Here is a tiny trained network, its code and every weight. The questions are about switching its units off for an input and a class, where a switched-off unit gives its printed mean instead of its output.

import numpy as np


def w(rows, s, z=0):
    codes = np.array(rows[::2]) - 128.0
    scale = np.full(codes.shape[1], s)
    scale[-1] = z or s
    return codes * scale


def f(y):
    return y / 2 * (1 + np.tanh(0.7978845608 * (y + 0.044715 * y**3)))


def log_softmax(a):
    a = a - a.max(-1, keepdims=True)
    return a - np.log(np.exp(a).sum(-1, keepdims=True))


def net(x, mask):
    res = np.array(x, float).reshape(1, 6) / 4 @ E
    y = f(res @ A[0][:, :-1].T + A[0][:, -1])
    res = res + np.where(mask, y, B[0][:, -1]) @ B[0][:, :-1]
    return log_softmax(res[-1] @ U[:, :-1].T + U[:, -1])


A, B = {}, {}
E = w([
[194,163,190,162,123,171],'x0',
[167,140,156,164,185,20],'x1',
[181,117,39,133,149,193],'x2',
[183,93,119,206,63,104],'x3',
[228,110,114,28,76,116],'x4',
[97,2,191,151,105,164],'x5',
],0.0085)
A[0] = w([
[97,50,204,196,127,153,254],'neuron 1',
[129,208,172,158,208,42,216],'neuron 2',
[31,85,76,48,154,125,157],'neuron 3',
[106,206,173,141,186,40,225],'neuron 4',
[165,45,132,187,114,168,193],'neuron 5',
[119,83,170,46,115,202,199],'neuron 6',
[215,164,113,63,153,77,233],'neuron 7',
[131,183,58,136,132,198,164],'neuron 8',
[57,139,197,221,100,82,144],'neuron 9',
[202,198,130,110,192,74,145],'neuron 10',
[222,160,110,100,160,78,226],'neuron 11',
[123,182,49,156,158,205,187],'neuron 12',
[202,89,170,69,55,198,191],'neuron 13',
[114,193,61,149,152,220,180],'neuron 14',
[61,108,90,67,174,122,165],'neuron 15',
[199,155,75,59,61,136,193],'neuron 16',
[94,194,171,170,125,45,179],'neuron 17',
[146,48,135,234,137,65,185],'neuron 18',
[112,128,161,99,124,249,197],'neuron 19',
[220,134,101,61,47,89,153],'neuron 20',
[193,195,151,111,177,51,144],'neuron 21',
[194,46,109,187,106,101,191],'neuron 22',
[88,124,191,130,117,244,173],'neuron 23',
[17,141,146,115,155,68,199],'neuron 24',
[1,118,136,105,151,72,192],'neuron 25',
],0.0077,0.0038)
B[0] = w([
[75,73,172,182,114,122,254],'neuron 1',
[144,164,129,181,202,74,249],'neuron 2',
[40,94,52,59,132,94,209],'neuron 3',
[128,179,139,149,202,45,244],'neuron 4',
[141,50,130,161,101,159,210],'neuron 5',
[113,91,150,74,166,161,207],'neuron 6',
[233,151,96,84,134,83,244],'neuron 7',
[129,187,75,156,122,192,178],'neuron 8',
[68,164,187,193,107,91,223],'neuron 9',
[233,132,85,129,195,88,216],'neuron 10',
[254,117,100,111,138,93,236],'neuron 11',
[122,171,46,191,129,193,190],'neuron 12',
[157,112,199,74,106,194,237],'neuron 13',
[116,183,64,176,149,192,192],'neuron 14',
[75,109,69,85,128,92,188],'neuron 15',
[170,193,126,70,88,172,227],'neuron 16',
[126,183,168,146,149,76,217],'neuron 17',
[149,93,128,195,51,61,229],'neuron 18',
[111,107,143,123,193,189,201],'neuron 19',
[195,174,153,44,49,147,236],'neuron 20',
[193,128,129,127,170,90,219],'neuron 21',
[183,56,106,150,36,115,214],'neuron 22',
[82,103,165,145,188,175,203],'neuron 23',
[58,168,127,109,120,48,223],'neuron 24',
[25,154,119,85,103,58,228],'neuron 25',
],0.0084,0.0075)
U = w([
[128,195,2,173,147,239,230],'0',
[95,40,222,109,208,218,116],'1',
[223,164,89,144,228,58,63],'2',
[51,206,226,204,134,76,82],'3',
[147,184,195,112,120,204,6],'4',
[146,19,132,232,19,109,178],'5',
[208,147,145,20,18,153,201],'6',
[32,110,33,45,135,77,151],'7',
],0.0063,0.0019)

Each question gives the input, the list of numbers given to net, and the class t.
The units are the neurons (one row each of A and B). Each row of codes is followed by its name. A weight is (code - 128) times the scale printed after its matrix; where a second scale follows, it is the last column's (A, B and U).
mask holds one flag per neuron, in row order. A switched-off neuron (its flag False) gives its mean, the last column of its row in B, instead of its output. The means were averaged over made-up inputs and are rounded, as every weight is.
A unit's drop is (log p(t) with every unit on - log p(t) with that unit switched off) / (log p(t) with every unit on - log p(t) with every unit switched off).
The circuit of an input: a set's keep is (log p(t) with only the set's units on - log p(t) with every unit switched off) / (log p(t) with every unit on - log p(t) with every unit switched off). Starting from the 12 units with the biggest drops (on a tie, the unit counted first), units are removed one at a time, each time the one whose removal leaves the highest keep (on an exact tie, the one counted first), for as long as the keep stays at least 0.8.
units of the circuit, in order: the units of the circuit, biggest drop first
k most important neurons: the k neurons with the biggest drops, biggest first
drop when u is switched off: that unit's drop, to one decimal
input [6,1,7,-3,-1,-6], class 0: units of the circuit, in order -> neuron 12
input [0,-4,-1,-5,-3,2], class 7: units of the circuit, in order -> neuron 3; neuron 25
input [-7,6,1,8,-7,-5], class 3: 2 most important neurons -> neuron 9; neuron 7
input [6,1,2,1,-6,5], class 5: units of the circuit, in order -> neuron 18; neuron 5
input [4,-3,6,-6,6,-6], class 0: 2 most important neurons -> neuron 14; neuron 12
input [-5,0,5,6,6,5], class 6: 3 most important neurons -> neuron 20; neuron 16; neuron 13
input [2,5,-1,8,-4,-1], class 5: 2 most important neurons -> neuron 18; neuron 22
input [-2,-4,1,5,-8,-6], class 0: 2 most important neurons -> neuron 12; neuron 14
input [-3,-7,3,-6,-7,5], class 7: 3 most important neurons -> neuron 3; neuron 25; neuron 15
input [-7,-8,5,3,4,-4], class 0: 3 most important neurons -> neuron 12; neuron 14; neuron 8
input [4,-4,-1,4,7,8], class 1: drop when neuron 6 is switched off -> 0.3
input [-7,8,-2,5,-1,2], class 3: drop when neuron 18 is switched off -> -0.1
input [-7,-4,-1,6,-8,-8], class 3: drop when neuron 18 is switched off -> -0.1
input [5,-3,5,7,1,-2], class 6: drop when neuron 22 is switched off -> 0.2
